Each row has a hidden value. The values are split into ranges, and the group after each row names the range that its value falls in. Each part has its own value, ranges and names.
[  78 -292   72  219  -77  -34 -160  361  -60 -261 -144   93   72  -79
   80 -130  434 -133 -237  -69   36  -54   69   50  450 -355  -88   64
  -12 -522 -186   14  134  -25 -210   47 -117 -110  470 -152 -105 -218] : [47]
[  -2 -169 -182  106   37  -94 -120  -12   81   49   60  121   82   39
  207  -85  187 -158 -126   70   -5  -12   48  100  116 -252  -50  355
  -44 -177 -148   95  -67  -12  -19  -10    9  -14  178  -94  -45   20] : [48]
[  31  -16 -246   22   25 -375 -167 -191  -43  107  111    7   62   58
  347  -17  166   -8  -18  -46  119 -115   22  -55  168 -173  -51  263
 -362   70 -180  -67  161  -79  -21    8   23  234   67 -133  -53   47] : [43]
[-183  223  -67 -110  264  -81  213 -188   17  124  216  -52  -12   53
   42  152  -89   34  150 -135   51   -6 -173  -72    0  218   63 -215
  -48  388 -192   18 -340  -68  124    2  -65  -90 -285  -51  123  173] : [47]
[  67 -137  112  151 -133  109  -68  158   -7    1 -155   11  -40 -147
 -119   79  -81  -29  -49   20  104    7   32   36  211  -68   38 -242
   93  -96   39  -47   75   -3  -99    6 -215 -155   74  -31   63 -130] : [47]
[  -4  146  -19 -133   14 -331   59 -153 -150  137   30 -151   37  111
   77  100  -88   54   39  -54   43  -36  -23  -19   -5   24   73  -64
 -151  210 -119 -139   21  -90  -35  -80  -38  185 -181  -60  -29   66] : [43]
[   6 -194 -118   93 -266  -70 -296  237   81  -14  -60   91   23   69
  203  -39  181  -20 -151   94  107  -36  154   64  128 -309  -82  317
 -351  -74  -30  214  420   46 -125   74   -8   29  272  -78  -69   14] : [48]
[  75  -58    6  -92 -138 -118  -33 -152  -81  352  -66  -43  111  -48
 -104    6 -314 -127  -35  273  -76   50   92  264 -130   -5  146  211
  206  -10  149  -38   12  -32  -66 -174  -23   62 -275   98  -42  -89] : [48]
[ 173  -71   60  149 -214  -90  -22 -125  -14   26 -171  -91   23  155
 -110   13 -159    8  -95   38  -17   78  125   42  -22 -183   77 -118
  126  109  -85  -82    8  -66  -38 -126 -108  170    5 -106    3   47] : [56]
[-185  205  -63 -267  119 -187   71  -99 -127  303  222  -71   58  -82
   70  128 -124   18  155   50   29  -85 -118   75   -1  239   67   30
 -195  312   15   62    5  -52    7  -14   -5  -46 -415   85    5   16] : [60]
[  41  -72 -150   27    0 -375 -156   20  -84  -22   59  -83   79  286
  236  -34  164    8 -142   14   25  -58  137   65   16 -413   -9  304
 -278  -85 -173  -54  151  -36  -58  -13    1  308  237 -109 -190  150] : [61]
[ -19   93  -86  -71  -44 -184  -41  -30  -57  195  -10  -62  -89  -45
  180  221 -119   57   65    4  155  -75  -46  -81   37   21  -17  -95
 -286  181  -12 -121  116  -17  -40   -6 -120   16 -102  -51   43   57] : [66]
[ -80  -18  -88  -23  -54 -186 -221  260 -134   85   92  -66 -101  -92
  211  233   44  141   85  -35  232 -198    9  -39  227 -135  -50  -77
 -524   29   63  -54  371   22  -96  154 -190   -8   92   13  -71  -28] : [66]
[ -46   53   42  -80  -86  -90   25   78  -46   33   11  -81   86  200
  -27  -13   -3   -5 -109  111  -88   42   65  126 -100 -130   31  103
  -57  141  -87  147   62  -18  -59  -71   15   61  -69  -28  -89  135] : [61]
[ -17 -126 -114   29  -81   15 -173   91   -2  196   14  133    6 -282
  188   29   71 -122  -23  136   88  -93  -20   67  244  -37  -83  195
 -144 -154   67   65  159   11 -111   17  -58 -193   -2    0   12 -169] : [60]
[ -40   48 -209    8  -52   27  -45 -261  103  369  135   24  -85  -52
  113  183 -332   19  150  122   77  -10  -12   16 -103   77   24   38
  -94  348   76   39 -106   -4  103  -38  -58  -49 -293   20  116  121] : [56]
[  35  -55  -50  161  -26  -83  -76   27 -104  -41   99  -34  -10   -2
  107   41  160   46   -2  -71    3 -110    7  -27  264 -210  -79  -96
 -152    6 -153  -16   -5  -73  -38   13 -114   19   86 -108  -72  -20] : [60]
[-122 -289 -227  240  103  -48 -344  321  -40 -132  359  108   32  -43
  261  -45  454   25    4  -81   81 -239   81  105  470 -445 -126  260
 -400 -287 -103  208  147    4  -21  252 -105  -78  400  -16 -196  -83] : [56]
[ -12  174  412 -135   69 -320  294   73 -226 -278 -143 -317  210  401
 -444  -47    2   87 -116 -211  -80  126   22   87  -28   22  282 -464
  214  250 -303  -64  -44 -140  -66  -85 -126  252  -91  -76  -65   87] : [56]
[  18 -103  -53  -27 -180  -51  -62   65   -9   96  -74  111   90  -67
  181 -111  188 -182 -157  124  -93    7   33  101  124 -109  -91  356
  -13 -219 -106  143   45  -27 -160 -114  104 -105   35  -95  -59 -119] : [47]
[ 116 -106 -187  343   41   68 -146 -239  156   88   13  112  -85 -192
  132  102  -42  -18   39  -23  223  -62  -49 -149  279  -80  -69 -210
  -89  202  -80  -98  -28  -41   96   66 -236  -50   63 -140  194   28] : [66]
[  -7  -37  -75   34 -170  -25  -99  132   36  106  -50  -42 -128  112
  114  199 -155   67  -17   67  102    0   79    1  -75 -188  -17  -13
 -204   68   29   -3   94   49  -44   -1 -121  -10   73  -43   -4  138] : [42]
[  74 -156    7    3 -288  -80 -211  198  -17   96 -224   61    9 -142
  115   10   26  -82 -133  117  140  -19   90   54  168 -113  -22  157
 -167 -197   71    7  400   23 -215  -16  -57  -48  128  -44   -8 -164] : [47]
[ -51   60  -19   19   28 -156   27   15  -41 -110   75    4  108   95
  132  -73  338  -24  -92  -82  -50  -48  -53  -40  199  -91  -90   32
 -201  158 -319  164   29  -87  -39    1   16   19   36 -165  -40   62] : [66]
[ 125 -147  172  231 -186  226  -19   19   13   22 -148    2   21 -130
 -304    4 -179  -47  -53   95  -18   65   63  116  157  -44   81 -296
  316   38   50   34  -29  -39  -46  -60 -209 -140  -67   -5   77 -132] : [53]
[  50 -142  -75  272  268  128   62 -263  107   75   85  127   61 -201
  -71  -42  -18 -194    4  -11   17   19  -93   52  256   -4   50 -129
  387  -65 -138  -79 -470  -80  115  -26 -180 -182  -29  -69  148  -78] : [53]
[  74 -257  102  259 -280  187 -176  338   23 -173 -144   77   -3  -65
  -58  -51  194  -35 -161   28    9   -8  117   66  306 -284  -78  -64
   -4 -216  -52  173  195   10 -155   41 -135 -172  292  -93  -39 -141] : [53]
[  29 -242   57  281   -7   59 -144  343  121 -274 -175   64  -53   24
  -19   48  180  -17 -155 -135  239   13   56  -51  303 -285    2 -234
  -68 -206 -136  -17  125   40  -69  161 -282 -117  485 -141   69   -5] : [48]
[  11   37 -199  -51 -189 -357 -248 -101 -124  172  148  -55   73   71
  293    4  118   95   17   68   53 -161   85   13  108 -167  -75  294
 -549  274  -61  102  452  -67  -65   14   62  277  -82  -52 -136   42] : [66]
[  41  -85   32    5  -98 -155 -105  134  -85   12  -54  -70   99  133
  -14  -39   25  -35 -157  130  -17    4  128  163   10 -265   48  152
  -57  -82  -23   25  192  -10 -111  -42  -53  125   95  -15 -135   29] : [61]
[ -35 -228 -195  184  116   41 -114  117   92   12  106  159   -6  -44
  232  -12  218 -165  -99   43    7  -45   10   84  196 -306 -102  266
   -2 -346 -127   61 -222   22   -9   37  -76 -180  284  -87  -43   -6] : [42]
[  46  -10 -145   23  -55 -211  -61 -189  -26  109   48   24   78   38
  213  -60  115  -64  -53   15  -12  -39   15   -2  110 -106  -48  217
 -133   65 -177   17   21  -84  -38  -82   57  117  -33 -128  -30   14] : [43]
[  41 -165   32  253   32   62  -43  100   46 -149   -8   14   37   88
  -95  -27  101  -37 -113  -27    8   23   57   68  175 -270   18 -123
  114  -63 -150   48 -108  -25    7   35 -182  -38  217  -92   -8   37] : [42]
[  22  -83 -160  101   14  -27 -107  -87   35  171  102   23   15   24
  108   31  -78  -58  -38  157    4  -23   58  108   -1 -209  -10  181
  -32   24    2   20  -57   -4   27  -33  -63   23   -8  -14  -37   91] : [61]
[ -62   30  -27    4  200  -38   89  -50   67   71   30  -12   30   71
  -28   71 -101  -76  -44   36   63   56  -47   55  -42  -25   86  -67
   96  101  -93  -33 -208   -6   58  -13 -128  -51  -39  -33   71  149] : [61]
[-139  -72   76  -18 -143  116 -108  338  -15    7   55   24   25  -62
  -77   40   53   25   -9   64   33  -40   41  138  155  -36   10  -14
 -156   46   55  286  232   34  -96   97  -88 -208  -13   62  -34  -70] : [56]
[  57 -202 -144  220 -155  175 -164   74  120  130  -55  143 -137 -189
  179  118  -40  -78  -21   80  106  -32   31  -16  182 -168 -108   37
  -39 -172   35    3  -40   36  -49    6 -135 -229  147  -78   75  -64] : [53]
[ -23   61 -103   65   90  -34   47 -213   32  196  139  -86  -60  111
  -31  186 -300   64  110   28   43   11   -4   28 -111  -39   90 -163
   27  318  -20  -66 -244  -32  134  -31 -156   48 -189   -1   61  194] : [42]
[  80  223  166 -153 -303 -179  162 -121 -103   86 -221 -155   66  179
  -70   36 -102   26 -103   74 -125   97    8  -25 -156   88   16 -130
  -38  414 -169   54  127  -95 -112 -221   43  139 -293 -135   13  106] : [66]
[ -41   78  -67   31  136 -193   29 -102  -89   13  157  -57   46   43
  104   50  129   30   35  -94   18  -90  -72  -41  172  -53  -20  -97
 -165  193 -213  -16  -79  -92   30   14  -85   61  -60  -95  -21   65] : [66]
[ -62   62   52 -126  -10  -87   44 -118  -78  177   79  -11  191  -75
 -109  -93  -33  -86    0  110  -76    6  -27  172   70  155   99   95
   71  202  -30  166   47  -82  -40  -74   36  -21 -330   47   -1  -89] : [47]
[  54    4  -86  252   14  118   83 -220  176   19    4    1 -110  147
  -10  137 -172   29   16  -57   38   84  -14 -105  -39 -103   -2 -277
  115  307 -186  -23 -353  -35  143  -47 -165  -31   -6 -162  159  240] : [48]
[ -49 -119  -64  104  -34  -25 -190  211    9  -52   97   15   53   78
   70  -26  153   11 -100   77   54  -63   94  105  141 -291  -31  140
 -231   -3  -41  176  226   20  -47   98  -80   11  180  -20 -100   69] : [61]
[  16 -151 -131  133 -130  -52 -218   54  -27  105  124   -5    1   42
   87   41  -16   37    2   97   20  -83  129  126   96 -284  -17  157
 -181    4   34   89  135   -3  -19   35  -85   58   66   11 -105   12] : [48]
[ -79 -129  118   47  -64  119  -86  352   -3  -78  -65   79   37 -181
  -67   -4  156  -65  -79    4   98  -30  -12   76  307  -23   -1  -93
  -46 -150   -6  159  188   20 -141   96 -140 -269  120   -4   23 -169] : [47]
[  20 -281  -37  194  -63  -63 -257  344   51 -161 -100   83    7   -1
  113  -12  243  -53 -164  -36  191  -51  109   44  297 -354  -27   89
 -194 -321  -73   29  268   42 -124  142 -173  -43  465  -89  -46  -70] : [48]
[ 112 -210  125  159 -210  219  -45  103   44   86 -219   91   31 -195
 -182  -27 -116 -171 -130  183  -33   84   63  163  129  -64   37  -47
  331 -203   78   49  -27    3 -118  -95 -139 -230    6   -6   60 -191] : [56]

Next part:
[ -11   81  -70    5   41 -116 -164    5  -51   69  -87 -218   56   28
  -50 -137  154  -51  -98 -132   34  -37   -5  -59  -14   41   21   31
  -14  -12  149    2  -51   48   22  -66   13  197 -113   36 -211   94] : (22)
[  76  -98 -160  -41 -293   13  -37   61  101  152  242  -61  -34 -143
   34  119   82  -93  -88 -228   -1  -78   10 -142 -131  -30 -172 -207
   92   29  303 -168 -124  -68  134  -90  -90  193 -105   -3  -39   -4] : (18)
[  22  -46  104   16  -26    4   14  -29  -50  -38   91 -133  -18    4
   43   14  -36   22  -29  -26   -8   22   62  -72   98   83  -25 -148
   25   -5   44  -81   46   52  -14   44  -43   -5  -47   44 -170   10] : (15)
[ -19  -83 -100 -164   -6  146   25  116   30  -11   64   83 -144 -221
 -166    6  -14   64  191 -166  -92  -64   32 -197 -136  297   64  -52
  136 -329  104   25    6  -11  -87  -96   67 -249  171   76  166  162] : (31)
[ -79  -69 -170  -50   93  -25    8   64   30   38  -22    2  -58  -90
 -146   28  146  -59    7 -171 -167  -68   86 -189 -202  430   46  -33
  -15 -261  -14   48  -84   68  -40  -16   31  -96   64   87 -150   58] : (31)
[   1  -27   19   12    1  -62   -8  -66  -92  -13   79 -163    7   58
   81  -44   82   17  -79   55   44   41  -27  -36  193 -126    7  -21
    8  133   85  -80  -45  -30  -13  146  -80   81  -99   71  -92  -23] : (23)
[ -53 -145  -96  -49  231  108  163   70   87  -21  -32  102 -118  -92
  -62  141   81    8  114   56 -229  -90  -34  -62 -177  384   75   -4
 -107 -164 -105   27  -92  -85  -94  145  -18 -264  212   45  -75   56] : (31)
[ -14   63  -81  106  -50  -96  -58    3   10   12   27 -241   33  111
  336  273  163 -304 -121  152   83   55 -139   13   80  -49  200 -216
 -181  273   59 -234  -22  -50  210  158 -374  164 -166  109 -555   95] : (15)
[  12   -6   67  -37  103   50 -193  125    5   24 -106 -120   41  -83
  -78  -67   44  130   55   48    7  -67   44   14  -71  141   41   12
  -58  -77   -9  -10   34   47  -60  -57   58   15   55 -106 -124  157] : (35)
[  -4 -162  277  -61   74   93   92  -91  -59 -187 -113   58  -77  -94
 -169 -241 -143  372  148  -96  -18   37  155 -135  230  195  -70   57
  208 -299   81   86  155  141 -347  -12  249 -332   79   36  222 -104] : (35)
[ 125  -96  182  -77 -238  193  -56   53   18   72  250  -59 -115  -81
   17  -13 -205  228   12 -262  127 -172  -45   74   16 -240 -353 -188
  211   30  385 -208  105  -69  -41 -238  107  169   92  -67  243    0] : (16)
[  53 -160   86   36 -137   -1  109  -48   15  -38  189  -85   -3  -37
  177  100  -44   29  -63  154    8   83   30  -35  175  -85  -36 -132
   -3  199   33 -157  -47  -15   15  221 -162   -1 -113   20  -94 -105] : (35)
[  20  -63 -134  -72  -61    3   -3   77  -38   50  127  -14  -25 -142
  -39  -14   70  -38  -39  105  -63  -13  -46  -39  -21  -24  114  -49
   26   73   49   -5  -96  -38   74   57  -25   49    5   10   19   89] : (22)
[  50    7 -228   22  -21  -33   78   -1  -20   27  148  -80    2  -72
   68  229  252 -349  -59  139 -192   72  -35 -220  -19  157  229 -321
  -94   47   -2  -39 -117 -136  251  176 -230  -22 -127   65 -441  139] : (18)
[  41  -91  148   34   60   30  -39   25   22   28    8 -116   15    6
   11  -26  -34  146  -58   13  -19  -89   33   86  -17   42 -154  -31
  -62   69   25  -75    0   27  -67   21   44  100   23  -90 -123  -28] : (34)
[  32  -54  139 -106 -104   54  110  -90 -140  -94  309 -180 -100  -13
   37 -124 -203  157  103  -98   88  116   61 -165  290 -118  -83  -11
  206  -35  126  -94   20  -12 -115  133  -68 -138  -38  180  258   26] : (23)
[ -13   22   24  -10  130  -20   27  -10  -61  -52  -28 -137  -17   -9
  -51  -52    6  -41   26  -18  -86   25   41 -104   13  248  113  -44
  -26 -115  -33   41   13   62  -26   50  -16  -92   -1   88 -214  120] : (34)
[  17   35  223   26   83  -88  -10 -142  -41  -37  -15 -367   28  148
   42 -255 -131  178    2 -244  132   40   72  -57  183  -17 -234  195
   35  -13  163  -62  -23   72 -191   73  -20   65 -144  114  -19  -33] : (23)
[ 116   -9   30   14   30  -26   34    0   92   57  104 -289   77  -60
   36  -38  -50  -38   26   -7  -73   52   71 -110  -71  125  -95   28
 -112   59   12  -39 -173  -53   49  165 -158   37 -156  -32 -194  113] : (18)
[  -9  -38  -75  -40   71  -15 -188  153   32   21 -168  -49   86 -163
  -28  -46  161   50   32  283    3    8  -19   21  -38   64  249   93
 -113   54  -63   23  -63   24   -4   75  -30   -1   -9 -111 -124  150] : (35)
[ 119  -97  -29 -102 -133  221 -177  188   68   64   15  112  -32 -254
  -14   92  112  128   98  174   40 -127 -139   63  -29 -208   51 -182
   64   60  248 -108   47 -188   48 -133   57   35  117 -216  109  149] : (18)
[  50 -178   68 -273 -158  287   59  162  -55  -87  233  194 -191 -373
 -191 -118 -274  317  290   41   -4   -9   23  -95   57    4   88  -26
  315 -229  105   28  104   -6 -158  -93  169 -346  265    8  614  168] : (34)
[  30 -115   19  -92  163   77 -128  146  -20   66  -67   30   33 -167
 -211 -206   63  288   22  211  -84 -125   -4  125  -81  -19   -4  178
  -39   28  -58  101  -86  -31 -125   23  220   40  154 -206  193   76] : (22)
[ -41 -144  -26  -22  123   29  -78  103   20  -28 -189  104   25 -140
  -48  -10  175  136   13  313  -63  -33  -27   58   12   91  200   60
  -86   27  -85   38  -25   17  -97  107   64  -90   86 -112  -60    8] : (35)
[  45   82 -191  -11    0   -5 -237  134   88  189  -42 -166   37  -67
  -82   73  253 -163  -52 -241  -56 -167  -18 -102 -300  192  -57 -161
  -78 -115  210  -61  -83  -68  151 -209  -17  237  -40  -78 -349  206] : (18)
[  82   10   55   23  -28  -96  115  -61  -31  -72  118 -286   79  -40
  183  -66 -116 -102    0  282   20  223  -14  -56  211  -84  193   55
  -82  263  -61  -37 -120   -1   86  334 -279  -29 -229   90 -171  109] : (16)
[ -27  -31  -77   16  -47 -136  154  -85   -5  -39   90 -173  -20   -2
  100   -5  -21 -162  -57  -58  -33  121   25 -165   70  155   96   10
   -4   33   39  -35 -116   77   30  185 -196  -40 -164  222 -183   -5] : (34)
[  69  -39 -156  -59  -79  -13 -203  161   78  150    4  -83   89 -217
 -112  -55  166   -1  -32   33  -46  -59   39  -71 -186   55   26   -8
  -35    8   95    5 -145  -19   91  -57   14  161  -75 -155  -80  142] : (18)
[  78  -22  206   91 -110  -19  109 -182  -15    1  177 -258  -62  185
  175   16 -122   16 -127 -334   89  -44  -15  -24  168 -124 -361 -183
   86  102  332 -217   44  -28  -24  -19  -73  187 -133  120 -165 -140] : (22)
[-138  -76 -268 -130  226   69   79   96  -76  -11  -75  239 -181 -136
 -290   22  224  -57   61  -90 -277 -150  -41 -148 -207  458  228  -65
   55 -370  -36  171  -16   -1  -73  -76  194 -242  294  127    5  118] : (22)
[  45  -21  252   44   15  -56 -101  -53   11  -35 -109 -260   83   26
   18 -210 -105  209  -12  -96  117   31  115  -11  130   31 -150  104
   12   -2  110  -49   40  141 -157   -2   36   67 -139  -32 -103  -31] : (15)
[  30  -29  -70 -118   48   57 -213  168  -87   71  -60   49   24 -229
 -309 -200  130  138    1   61 -105 -111   49  -25 -118  102  110  -27
   72 -146   25  145   11   49  -13 -177  273   56  108 -163   64  177] : (16)
[ -18 -167   48 -157  -90  164  257  -18  -40 -118  238  116 -239 -160
  -86  -11 -238  133  177 -202  -72    4   41 -191   66  200  -30  -90
  264 -274  128  -16   66   28 -164   -6   61 -348  179  212  341    5] : (34)
[   4   87 -175  -74   64  -62 -224  133 -108  147   58 -167   53  -92
 -240 -136  179  -78  -88 -103 -118  -93   80 -111 -204  194   60  -64
  -17 -122   -7   88  -83   52  114 -132  104  202   -9  -47 -185  235] : (22)
[  35   64 -108  118 -132 -138  -22  -30  -31   40  140 -263   64   92
  324  245  162 -366 -205  183   44   91 -117  -14  112 -131  186 -284
 -154  361   66 -215  -67  -56  301  185 -377  253 -254   94 -572   70] : (34)
[  63 -102  129   31    6   55   66  -17  143  -55  -76 -113    2  -36
  226   52  -63  101   90  155   99   37 -115   67  127 -111  -12   91
  -80  183  141 -147  -51 -103  -91  193 -181  -73  -54  -10  -40  -14] : (31)
[  42  -94  386  152   64  -92   90 -188  116  -19  -32 -373   44  222
  155 -138 -244  240  -94 -330  106  -29  141   47   90   92 -510  151
  -61   66  145 -168  -28  138 -244   94  -39  136 -166   45 -177 -247] : (15)
[  80  106 -159   43  -93 -140   48  -35 -179  -11  278 -269   89  -23
  155  123  138 -424 -147  345 -110  232  -15 -178  181  -46  385 -324
 -100  279 -122  -38 -100  -50  371  294 -340   99 -283  108 -517  215] : (16)
[  24 -112   93   41 -150  -53  178 -125   28  -63  197 -180  -39   29
  190   63 -120  -25  -38 -101   37  117   72 -152  177   40 -110  -91
   50   70  114 -164  -47   45  -29  191 -208  -50 -174  169 -113 -119] : (35)
[  57  -98  216  141  -99 -131  136 -176  112   -1   59 -312   38  154
  274  -42 -172   62 -151 -162  133   38    9   53  153 -119 -328   87
  -47  267  213 -210  -98   57  -83  173 -186  196 -245   94 -165 -231] : (34)
[  25   90  -81  -44   32   -2 -264   98 -171   51  -74  -39   42 -108
 -245 -104  249  -59  -80  -12  -95  -80   48 -106  -39  133  182 -263
   65 -167   76  103  111   61  110 -240  207  131    7  -98 -274  212] : (16)
[ -66   -1 -146  100  101 -176  -88  -33    8   53 -177 -113   73   55
  -31   40  337 -179 -182  -90 -115  -31   66 -141  -83  311   70 -105
 -124  -74   25   12  -77   88   49   19  -26  126 -145   36 -520  -36] : (31)
[  47    2  101   50  -74  -48  -21  -24   47  -37   33 -281   55   22
  255   50  -60  -39    7  109  139  116  -29  -15  160  -85   53   -9
  -80  200   81 -178  -30    1   32  180 -276   43 -187   58 -231   58] : (35)
[  55  -40    7   45 -124   35  -24  -36  -63  -40   76  -28  -18  -18
  128  183  172 -117  -72  103   -3   30  -44  -96  188  -72  108 -382
   37   80  159 -142   95  -74  121   27 -100   28  -93    5 -316    8] : (31)
